Questions about the table below. Rows and columns are numbered from 0.
1) Which number is the top-left entry?
2) Which number is the entry in row 2 and column 2?
3) Which number is the bottom-left entry?
4) Which number is the entry just left of the smallest entry?
5) Which number is the entry in row 1 and column 0?
6) Which number is the top entry of the column that holds the smallest entry?
7) Which number is the entry at row 1, column 1?
8) Which number is the entry at row 0, column 1?
array([[119, 128, 136, 134, 128, 128, 128, 128, 128, 130, 128, 129],
       [133, 127, 131, 128, 133, 128, 126, 128, 115, 121, 125, 120],
       [116, 119, 127, 127, 131, 122, 122, 152, 134, 118, 115, 127],
       [131, 122, 125, 117, 128, 128, 128, 124, 128, 137, 128, 137],
       [131, 123, 123, 128, 128, 136, 135, 115, 136, 138, 135, 120],
       [131, 128, 135, 130, 136, 130, 132, 120, 128, 120, 133, 141],
       [126, 128, 130, 140, 128, 126, 138, 145, 106, 125, 128, 145],
       [128, 125, 128, 125, 112, 118, 130, 108, 122, 126, 131, 140],
       [126, 132, 128, 136, 131, 139, 130, 124, 143, 129, 114, 126]])
1) 119
2) 127
3) 126
4) 145
5) 133
6) 128
7) 127
8) 128

[[131 149 106 123 103 128 130 120 131 156 107 147 111 116]
 [146 120 133 122 109 134 127 136 126 115 112 139 136 100]
 [151 105 116 150 102 108 107 111 108 124 102 117 107 152]
 [127 125 122 141 104 106 118 122 107 127 132 132 124 115]
 [114 142 150 110 116 119 125 128 136 145 103 117 100 149]
 [104 136 148 103 113 139 129 121 142 120 123 144 113 144]
 [134 118 114 132 117 155 107 104 128 144 127 105 148 122]
 [144 140 117 149 120 132 120 131 136 136 126 111 151 127]
 [108 101 139 101 133 100 133 136 114 117 120 109 119 103]
 [122 132 143 136 155 148 138 103 129 119 112 133 147 100]
 [123 144 145 133 128 119 140 142 140 129 117 148 146 114]
 [129 150 131 151 149 123 145 137 147 116 107 141 117 151]
 [149 102 142 139 114 152 140 120 135 122 125 141 102 142]
 [110 115 154 151 129 149 110 125 115 109 154 139 100 151]
 [151 123 113 155 146 130 103 154 141 123 145 127 101 153]
 [102 144 128 140 150 136 151 103 156 116 148 135 128 131]]
The fourth entry from the end, reading row by row is 148
The entry in the top-right corner is 116
Find the last entry, reading row by row.
A: 131
The second entry on the main diagonal is 120
Find the smallest entry in the first column.
A: 102
The largest entry in the last column is 153
Find the 3rd entry on the main diagonal.
A: 116
Find the largest entry in the first row.
A: 156
Find the third entry on the diagonal from the top-right corner.
A: 117
The second entry on the diagonal from the top-right corner is 136
Find the largest entry in the last row.
A: 156
Find the first entry, reading row by row.
A: 131
The entry just left of 143 -> 132
Find the 5th entry, reading row by row.
A: 103
